Each row has a class, written as a number after it.
[ 17  -7 -14  -2  11  20 -12   5   6   6  -8  -9   0  -1  -7  -9   7  -2
  -7 -12 -14 -11  -9 -16  13 -14   2   2  52  -8  19   4  -7  12]	3
[ 30 -13 -22   1 -14 -21  18  16   9  61  11 -36 -16  22  -8  -3 -20   2
 -21  -4 -18  15   8  -4 -21 -54 -25 -48  -2 -16   5 -35 -18 -20]	4
[  0 -19 -13 -18  25  29   0 -11   3  -2 -20  -6 -12  10  -7  25  -3   3
  16 -14  -6 -14 -16  16   9  -1 -11   2  55  21   3  -6   0  24]	2
[ 10  -7  -2   7   6  15 -14   9 -10   7   1 -20  18  -2   0  13  -3   5
  11 -29 -19   3   3  -4   5  -5 -11  11  27  12  15 -10   6   4]	10
[ -2   4 -19 -10 -11  36 -12  20   3   5   5 -12  16  26 -14  14   4   4
  15 -11 -24  -2   6   8   7  -4  14   1  54   8  28 -14  21   6]	6
[ 11   2  12 -23  10  50   2 -33  39  -2 -20  -1 -26  27 -29  37  18  10
   6   9  19 -33 -43  13   0  -2   0  16  11  15  -2   7  25   4]	8
[  6   4 -14   6  11  31 -21  -6 -12   2  11 -11  -1   6   0   6  -1 -11
   6 -24 -11  -4   1   7 -23 -21  18 -13  33   9  15   6 -12  -2]	7
[  8   9 -16  15   2  45 -10  16   1 -14   1 -17  13   0  -2   7   3 -10
   0  -5   4 -26   9 -29   4 -20   3   3  55   2  10   1  11  -4]	1
[ 12   6 -15   3  12  35  17  -3  10 -21  -1 -25  -1  23  10   6  -7  32
  28  10   1  -8   3 -13  -3  -9  12  -9  20   4  19  -7  26  13]	1
[ 14  -2  -9  16  17  47 -13  27 -30  -6  -3  -4   5   2  25  15  -4 -16
  12 -11 -17   2  11 -28  -9 -22  11   3  17  -2  24  -1  11 -13]	5
[ 30 -48  19  -4  17  -1  50  36  59  -3 -63 -35  47 -38 -49  38 -64  15
 -66 -41  29 -27 -31  16 -44  74 -27  15  69 -26 -15  -7  -7 -35]	6
[ 10   4  16  25   5  42  44  77 -32 -12   8 -45   7 -12 -63   4  27  -1
  52  48 -15   7 -50 -17  -1  47 -30  -4 -34   5  37   6  70 -22]	11
[-21  -9 -16 -23 -22  15  24  18  16  -6   2 -13 -18   5  -4  35   1  15
   5 -25 -34  13 -55   6 -12   6  -4   3 -17  12  -1 -36  -2  16]	10
[ -1 -25 -12  15 100  -7  25  18 -36 -26  -6  48 -47 -27  24  -8   6  38
  21 -48 -25 -17  18  19 -14  10   6  52  67 -10  29  15   5 -41]	3
[-11 -14 -24  21  10  55 -11  17  -9  -3  -3 -16   8  -3  -7   4 -21   0
  16 -18 -23  -9   7 -13   9  -9  -1  -5  41  -9  21  -7  17 -11]	12
[ 36  24  21 -24 -54  22 -39  38 -36  19   5  66  44  -5  15  57  30 -38
 -13 -42 -17 -11 -25  -7  -4  40 -18 -15  37   1 -63  18  -8 -19]	4
[-43  10  -5   5  27 -23  -3 -17 -10 -17  10  13 -30 -13  34 -13 -12   9
  39 -37   1   8  -3 -27  14   7  -3  16 -15 -21  28 -18 -22 -35]	0
[  8   8   1  -3  44  16  -4  -6 -20  -1 -22 -22  -1  20  19  10 -26  10
   7 -23  -3  -7   6   1   9 -18   2 -24  48  13   7   2  12  -1]	2
[ 13 -15  20 -38 -55  66  12 -25  30   8 -21   3   8  -2 -88   8 -27  23
   9  60  63  18  -6  25  10  82  -7 -28 -85  11 -31  16 110  41]	8
[  6  -6  -9 -10  25  35  12  16 -13   4 -15 -17  16   9  -9  22  -7 -24
 -14 -26 -28   4  -2 -12   3   4  -5 -12  32   0  18  14  16  13]	8
[ 11  -9 -16  -8  32  19 -27   6  -3  -6   6 -13  -6   2  10 -14 -19 -17
  25 -29 -11  -4   6 -13 -18 -27  14  -4  34  11  31   2 -16  -8]	7
[  5 -18 -24   0  16  48  -4  19 -12  12 -23 -13  18   0  13  21   3 -11
 -10  -7 -28  -5   4 -12   0 -14   7 -10  18 -13  29  -2   3   9]	5
[ 13  -1  -5   4  -8  65 -14  24 -17   2  -1  12  19   1  10  25   5 -34
  -8  -5 -22   6  16  -3  -3 -18  16  -6  14  -7   9   5   7  -4]	5
[-41   4  -9 -38 -48  54 -17  43 -30  28   0  63  25  20   2  55 -26 -11
  25 -28 -43  30  10 -75 -33  31  60 -62 -33  -7  -6  15  13   4]	6
[ -9  -2 -26 -11  24 -35  17 -18  23  35 -17 -48  -1  15   5  -6   5  23
 -14   4 -26  -6  21   3  14 -21  -9 -36  -8 -17  11 -13 -12   9]	6
[ 17 -11 -11 -22  11  16   9 -50  21 -41 -33   5 -22  25 -19 -18   1  -1
  24 -17  49  -4   2  26  20 -34 -21  17  57  -3  17 -21  27  27]	1
[-35  13  13 -26 -28  28   4  36  18  -1  23  48  -2 -26 -23   6 -33 -43
  11 -14   3  14 -13  -3  13  46  16  -8 -41  -3 -31  -3  26 -50]	0
[-15 -10 -26 -10   4  26 -10   8  -1   0   6 -10 -11  -8  -5  -1  -8   1
   7 -16 -19   0 -14   0 -27  -5  21 -13   3  -2  29  -6 -13   3]	7
[ -66  -40   -4   -8   10   45   27   38  -19  -12  -22   17   -2  -34
  -39   33 -113   -2  -24  -28  -23   28    2  -12    0   81   39  -17
  -23   10   17   23  114    1]	2
[ 10  -1 -10   0  -6  38 -14  -4   4  24   8 -21  23   0  -2   8  -4   7
   0 -21 -23  -2   4   3   4  -7   8 -17  14   3  13 -11  -1   1]	10
[ 38   7  42 -32  -4  19 -10  34  36   8  29 -24 -10  20  -7 -10  -2  -2
  71  81  19  -6  22 -15 -18 -28  21 -34 -69  27  -7  26  19 -25]	11
[ -2  10 -17   1  11  48 -31   0   2 -24  -5 -16   2  -1  -1   4  -1  -7
   5 -19  -9 -12 -17   3  -5  -2  20   7  45  12  31   5   0   7]	7
[-14  48   9   7  57 -35  36  15  24 -18  -9 -13 -65  -6 -26   4 -11 -33
  30   1 -14 -12 -67  -3  34  10 -15  29  15  33 -13  -3  75 -53]	0
[  4   5  -6  -8  10  26  -7   7  -9   2 -12  -4   2   1  -5  10  11  -8
 -14 -10   2 -15  -4  -8  -2  -1  -1   0  27  -1   4   8   5   2]	8
[  7   4  -5  -4   9  13 -20  12   3 -16  -1  -1  15   0 -12 -19  -3 -26
   4 -10  -4  -9  12 -13  18  -4  16   4  55   1  20   3  21  -9]	6
[ 17 -51 -11  14  74  -5  62  27  15 -12 -14  13  -2 -12 -29  -8 -39   0
   5 -31 -10  -4  -2  51  -2  15 -21  22  53  -8 -11 -15  25 -37]	12
[-16  -1 -14   5 -15  53  -1  -4 -15   1   4 -26   5   4  -2  27   4  -4
   2 -17 -20  -1 -12  -9 -16   7  18 -24  27  -1  38   7  -4   1]	11
[  41  -18   -1 -106  -53  -18  -31  -34   48   63  -14  -24   20  -23
   19  -30  -51   47    5   39   38  -39  -26    4  -23   35   38 -101
  -46  -16  -38    2    3   27]	2
[ 15  -3 -24  -5   5   3  16  -6   7 -11  -1 -20  17   9   7 -15 -11  -4
   8 -15   2   4  14  -9  16  -8 -12  -7  29  -9  10 -19   4  13]	1
[-10 -19 -38  12  18  36   4  15  -4  10 -17  -4  13   9  -7   8 -14   2
  14 -13 -39  -1  -2 -12   8  -6   9 -18  50  -9  22  -9   8  15]	12
[  4   7 -17   6  20  24   4  28 -14  -1  -7 -12   7  -5   0  12  -5  -6
  28  -6  -9  -8 -21 -21   3  11  11  -3  49  14  28  12   0   5]	9
[-13 -27   4 -12  18 -31  19 -38   5  52  -4 -27 -24  20  -4  15 -11  16
  18  -5 -16  -3  -8   6  11 -37 -25 -24 -46 -18   9 -13  -9   7]	2
[ 18  11 -39 -11  17  12  16 -22  -7  16  -9 -39  -4  26   1  14  17  34
  40  20 -16  -3 -26  31  12   9  15 -23  62  31  29   7  26  64]	9
[-37   3 -15 -40 -20   6 -26 -17  15 -14  -9   9 -31  19  -1  -2   1  11
  48 -22   5   1 -25  32  21 -15  -1  39  48  -3  58 -32  14  16]	0
[  8 -10  -1  -9   6  59 -15   3   4   1   1 -16  14  -5  -6  13 -15   1
  10 -31 -18  -3   2   2   3  -3   5  -8  20   8  16   0  14  -5]	10
[ 17  16 -10  -6  13  33 -11  14  -3   7  -6 -21  10   9   2  12   8  -5
   1   4 -12 -11   5 -16   2   0   1  -3  29  12  10  11  12   9]	8
[  2   1 -10   1  23  35   2  21   4   7 -10 -21   1   5 -18  14   0 -17
 -12  -8 -10 -14  -9 -25   4  -6  -9   4  22   7  12   3  12  -9]	8
[  1 -10   3  -7  45  -7  -2 -29   6  -8 -19 -24 -23  14   6 -15 -18  27
  27  -9  28 -20 -20   2  26 -13 -19   5  11   6  14 -21  13  -8]	2
[ 46  -1  11  -3   6  82 -10  36  35  10 -38  15  54  -5   3  18 -28  -8
 -39 -39  34 -18   5 -44  -5  28 -33 -46  -1 -33 -35 -15 -70 -74]	4
[ -6   4 -22 -31 -33 -34 -17 -52  26   8 -11  21  -8   1   5  -7   8  -4
  -7  -6  35 -16 -34  30  17   0  23   5  52   4   0  -8 -23  42]	9
[  9   7 -16   4 -15  38 -22  19 -22   0   2  10   1   2  11  16   2  21
 -13 -21  -5  -8  -1   9  -4  16  -6  -9  40   1   5 -11  17 -16]	4
[-16   8 -19  -6  15 -32  -8  22   4 -13  -6 -31 -13   6  -5 -33 -18   1
  26  11   6   7 -12   5  21 -10   8  16  66  16  49 -21  42  20]	0
[ 27   6 -16 -32  -9  22  10   9   9  -4  -6   7  -9  -8 -10  -2   7 -22
  26 -18   6   1 -17  45  -4  -9  -9   4  58   0  11  -6 -25   3]	9
[  7 -16   0   1  12 -46  65  12  35  31 -37 -23  15 -50 -24  22 -42   6
 -10  44 -41  11 -28 -23 -25  63  30 -37 -32 -29  22  48   4  36]	9
[-17   5  24  26 -21  21   1 106 -25   9  44  20  57 -19 -14  42  21 -57
  -4 -24 -45   0  -7 -68   1  31 -20  10 -34 -13 -36   2 -31 -62]	6
[  3   5  48 -27  -4  50  26  29  48   8 -22 -37 -24   3 -58  43 -12  57
  29  70  15 -34 -40  65 -30  19  19  -7  -8   4  15  30  90  -9]	0
[ 74   3  70  20  13  65  26  69  17   4  -6  -3  46   4 -63  29 -28  14
  26  23  44  -7   1   5 -26  49 -35  33 -19  -3 -18  12  44 -69]	8
[-15 -36  21   6  21 -28  58  34  50   3 -23 -28 -24  -1 -71  15  11  -3
 -36  35  36 -29 -57 -12 -13  -2 -23  -4 -30   3 -42 -14  18 -21]	6
[ 16   8   9  19   0  30   3  37  -8  -2   4 -32  23   4  -9  17   1  -6
   1 -21 -19   4 -28 -23  -6 -13  -7  -1  21   8   9 -16  -1  -9]	10
[ -1 -13 -27  11  13  60  -9   4 -12  17 -12 -11  15  -2  14  23 -11 -13
 -17  -9 -29   0  23 -14   1 -12  22 -16  14  -7  25   6  13   4]	5
[  4  -5 -21   1  15   7  -1  38  -8   6   6 -14  11  -2   2  -6   2 -13
  15   3  -4 -13 -12  -7   2 -18  18  -2  64  11  32   5 -16  12]	9
[ -1 -21 -27  -3  18 -28  28  12 -14  12  -6 -15 -34  34 -24   0  -5  14
  59   2 -45   6 -47  16   5 -38  -7  13  48   3  41 -25  60  29]	12
[-31 -17  -5 -22  -3  -4  49  23 -39  38 -56 -16  13  13 -17  69 -56  43
  -8 -15 -17  29 -48 -36 -29  69   0 -75 -40   5 -24   3  59  46]	2
[ -2   3 -11 -17  35   3   6 -27  30 -18 -10 -37 -26  20   9  -4  -5 -13
  20 -18 -22   5  20  -6  24 -34 -14  -8   8   3  18  -7  -9  -2]	6
[-10   4 -22  -7  -2  32 -14  -4 -16   0   2 -24   6  17  19  18  -1 -10
   7 -23 -20   3   8  -7  -9  -8  22 -24  51  17  34   6  -6  12]	11
[ 13   6 -20   3  12  27 -13   2   6   8  -6 -36  -5  -2 -11   7 -14   4
  12 -11 -20 -11 -25  -6 -26  -5  15  -7  33   7  34   1   3  -1]	7
[ 75  43  38   9   1  23  36  24 -15  59  18 -18  50  44   1  55 -29 -19
  34 -21 -27  35 -12 -72 -25  26 -19 -59 -65   0 -54   9 -10 -46]	8
[ 12   3 -16 -12  10  75 -28 -17 -35   5  35 -19   6 -38  40  -6 -58  -2
  42 -45 -43  -4  18 -47  -4  36  29 -49  -1  -8  26  20   9 -33]	2
[ 26   8  -4  -4   9  41 -17   2  -9  -9   6   7 -13  13  -5  -1  14   7
  23 -18 -15 -13 -22   1  10 -12  11  21  67   4  24   4  20   0]	3
[-12  -4 -14 -18 -23 -23  -4  16 -22   3   6  -7 -29   1   3   6  19   8
 -10   4 -27   8  -5  35  19  -6 -29  -6  -7   2   4  -7  46  24]	4
[ 29  -9 -18 -20  11  -6  28  42   6   1  -4 -36  -1  10 -13   6 -13 -10
  35   3  -1   7 -32   4  -9  -8 -10  -7  54  28  14  -8  -2  24]	9
[  4 -11  -5  -7   4  -7   5  14  14   8 -14  -9  19   4 -20  -4 -10   0
 -18 -14   2 -11  -3   0  -5   0   7  -6  45 -16  14 -12   1 -12]	6
[ -3 -13 -11  -3  -3  35 -12  16  -5  13  11 -13  24 -14  -4   8  -2   5
  -6 -14 -25  -8  -6   1   4   9  16 -13  17  11   8  -1  17   9]	10
[ 15  28 -14  -3 -21  34 -18  -8  38 -29   6 -20  -2  11 -15  -7 -12 -32
 -17  -8   8  -4 -57   0  -9  -9  32  -4  44  20   3 -17 -12   4]	7
[-13  25 -15  -2  31  28  -4 -36  43  -8  -9 -52  -8  41  21  20 -17  -4
  12 -13  -7  -6 -26 -24  29 -21  17 -25  46  26  14  -9 -13  13]	0
[ 42  45  -2  28 -86  80 -12  -2   7  64  31  18  42  -2 -28  45 -12 -44
  37 -20 -57  24  -6 -49 -14  11  -9 -35 -25 -39 -30 -12 -43 -47]	12
[ 20   0  -1 -18  28   2  26  13  20 -24   9 -14   3  33  -6 -14  -2 -19
  11  -5 -12  18  18  31  16 -22   2 -12  31  11   0 -14   8  -1]	6
[  0  -2 -18  10  -3  15   5  18   8   3 -11 -11  17   1 -10   4   1   3
 -17  11  16 -18  18 -14  -1 -13   3  -8  37  -1  -6  -4  12  10]	1
